Below is a small trained network, with its code and all its weights. Each question gives an input and a target symbol and asks what happens when units are switched off, that is, made to give their printed mean instead of their output.

import numpy as np


def w(rows, s, z=0):
    codes = np.array(rows[::2]) - 128.0
    scale = np.full(codes.shape[1], s)
    scale[-1] = z or s
    return codes * scale


def f(y):
    return np.maximum(y, 0)


def softmax(a):
    e = np.exp(a - a.max(-1, keepdims=True))
    return e / e.sum(-1, keepdims=True)


def log_softmax(a):
    a = a - a.max(-1, keepdims=True)
    return a - np.log(np.exp(a).sum(-1, keepdims=True))


def net(x, mask):
    ids = ['αβγδζηθξπστψω'.index(c) for c in x.split()]
    T = len(ids)
    res = E[ids] + P[:T]
    r = res
    for j in range(2):
        rows = slice(2 * j, 2 * j + 2)
        q, k, v = (r @ M[0][rows].T for M in (Q, K, V))
        z = softmax(np.where(np.tri(T) > 0, q @ k.T / 2**0.5, -1e9)) @ v
        o = O[0][rows]
        res = res + np.where(mask[j], z, o[:, -1]) @ o[:, :-1]
    y = f(res @ A[0][:, :-1].T + A[0][:, -1])
    res = res + np.where(mask[2:6], y, B[0][:, -1]) @ B[0][:, :-1]
    return log_softmax(res[-1] @ U[:, :-1].T + U[:, -1])


Q, K, V, O, A, B = {}, {}, {}, {}, {}, {}
E = w([
[35,181,70,174,94,66],'α',
[163,173,73,2,178,156],'β',
[39,63,189,215,43,38],'γ',
[67,147,193,102,161,97],'δ',
[119,82,137,130,28,193],'ζ',
[113,110,213,79,94,126],'η',
[154,173,172,218,112,205],'θ',
[106,113,178,98,180,92],'ξ',
[116,84,211,104,180,79],'π',
[151,52,207,121,195,60],'σ',
[194,234,152,70,128,220],'τ',
[201,147,41,114,142,109],'ψ',
[169,154,73,72,161,70],'ω',
],0.018)
P = w([
[1,157,105,75,235,52],'0',
[182,158,32,171,192,128],'1',
[139,162,61,142,171,146],'2',
[138,155,73,138,153,148],'3',
[133,160,77,125,145,158],'4',
[124,159,91,107,123,167],'5',
[114,155,85,118,108,165],'6',
[104,154,102,115,98,173],'7',
[122,156,105,111,80,179],'8',
[137,151,99,133,67,163],'9',
[163,152,74,119,87,136],'10',
],0.0067)
Q[0] = w([
[110,166,70,195,76,88],'head 0',
[35,176,187,202,100,36],'head 0',
[147,132,117,153,106,161],'head 1',
[136,103,254,125,201,126],'head 1',
],0.012)
K[0] = w([
[90,122,98,190,114,141],'head 0',
[94,59,127,132,137,126],'head 0',
[169,140,96,132,86,165],'head 1',
[78,105,91,101,229,3],'head 1',
],0.013)
V[0] = w([
[110,195,81,96,112,103],'head 0',
[152,104,150,117,74,41],'head 0',
[108,230,81,107,149,85],'head 1',
[119,254,223,182,73,181],'head 1',
],0.0087)
O[0] = w([
[108,140,167,112,93,188,253],'head 0',
[165,28,160,101,170,2,122],'head 0',
[239,100,223,156,55,40,196],'head 1',
[91,147,200,97,209,144,183],'head 1',
],0.0093,0.0049)
A[0] = w([
[91,63,148,225,119,77,147],'neuron 0',
[62,176,193,58,64,179,69],'neuron 1',
[50,84,69,186,182,68,254],'neuron 2',
[78,107,96,72,254,118,232],'neuron 3',
],0.0077,0.002)
B[0] = w([
[31,215,78,97,43,118,219],'neuron 0',
[133,160,84,159,171,105,254],'neuron 1',
[145,43,186,7,160,200,208],'neuron 2',
[100,59,110,255,98,161,213],'neuron 3',
],0.0069,0.0086)
U = w([
[154,129,143,134,157,90,176],'α',
[138,135,108,83,111,141,88],'β',
[124,96,154,249,186,141,218],'γ',
[115,174,151,112,195,100,178],'δ',
[150,104,88,166,137,126,208],'ζ',
[116,121,117,132,140,126,53],'η',
[121,116,116,144,145,125,72],'θ',
[118,124,127,136,128,132,39],'ξ',
[119,114,122,136,134,134,60],'π',
[110,102,87,61,118,126,157],'σ',
[98,91,94,161,103,193,188],'τ',
[109,137,92,117,149,111,154],'ψ',
[101,148,92,201,99,99,2],'ω',
],0.012,0.004)

Each question gives the input, a string of symbols that net reads in full, and the target symbol t.
The units are the heads (2 rows each of Q, K, V and O) and the neurons (one row each of A and B). Each row of codes is followed by its name. A weight is (code - 128) times the scale printed after its matrix; where a second scale follows, it is the last column's (O, A, B and U).
mask holds one flag per unit, heads first, then neurons. A switched-off unit (its flag False) gives its mean, the last column of its rows in O or B, instead of its output. The means were averaged over made-up inputs and are rounded, as every weight is.
A unit's drop is (log p(t) with every unit on - log p(t) with that unit switched off) / (log p(t) with every unit on - log p(t) with every unit switched off).
The circuit of an input: a set's keep is (log p(t) with only the set's units on - log p(t) with every unit switched off) / (log p(t) with every unit on - log p(t) with every unit switched off). Starting from all 6 units, units are removed one at a time, each time the one whose removal leaves the highest keep (on an exact tie, the one counted first), for as long as the keep stays at least 0.8.
units of the circuit, in order: the units of the circuit, biggest drop first
top k neurons: the k neurons with the biggest drops, biggest first
heads that matter: for each layer, one digit per head in row order, 1 if its drop is at least 0.15 and else 0, layers parted by /
drop when u is switched off: that unit's drop, to one decimal
input σ σ ψ α α ζ ω α σ ψ, target τ: top neuron : [neuron 3]
input σ τ δ, target σ: units of the circuit, in order : [head 1; neuron 2; head 0]
input α σ α ζ α σ ζ α α ξ, target α: heads that matter : 11
input σ σ θ α ζ ψ ω α, target τ: heads that matter : 01
input α α ζ α β σ ζ γ γ, target σ: units of the circuit, in order : [head 0; neuron 2; neuron 0]
input σ σ η σ σ ζ ω α σ, target σ: units of the circuit, in order : [head 1; head 0; neuron 2; neuron 0]
input ζ σ α β, target τ: units of the circuit, in order : [head 1; neuron 3]
input θ α ψ ω, target γ: units of the circuit, in order : [head 1; neuron 3]
input α σ α ψ σ σ ξ α σ, target α: units of the circuit, in order : [head 1; head 0]
input ψ θ π β, target γ: top 2 neurons : [neuron 3; neuron 0]
input σ δ α σ, target σ: top 3 neurons : [neuron 2; neuron 0; neuron 1]
input ζ γ π α, target σ: units of the circuit, in order : [neuron 2; head 0]
input σ σ α ψ σ ξ, target σ: top 2 neurons : [neuron 2; neuron 1]
input α ω η, target α: units of the circuit, in order : [head 1]
input θ σ σ θ σ α ω ω β α, target γ: top 3 neurons : [neuron 3; neuron 0; neuron 1]
input η α τ ξ ψ ψ α α β ω, target δ: drop when head 0 is switched off : 0.2
input τ α α, target δ: drop when neuron 3 is switched off : 0.3
input σ α ζ ζ γ α ω σ δ, target σ: drop when neuron 0 is switched off : 0.0
input ζ β τ ζ σ α ψ ζ α ψ τ, target δ: drop when neuron 3 is switched off : 0.2
input ψ β δ σ τ β, target δ: top neuron : [neuron 1]
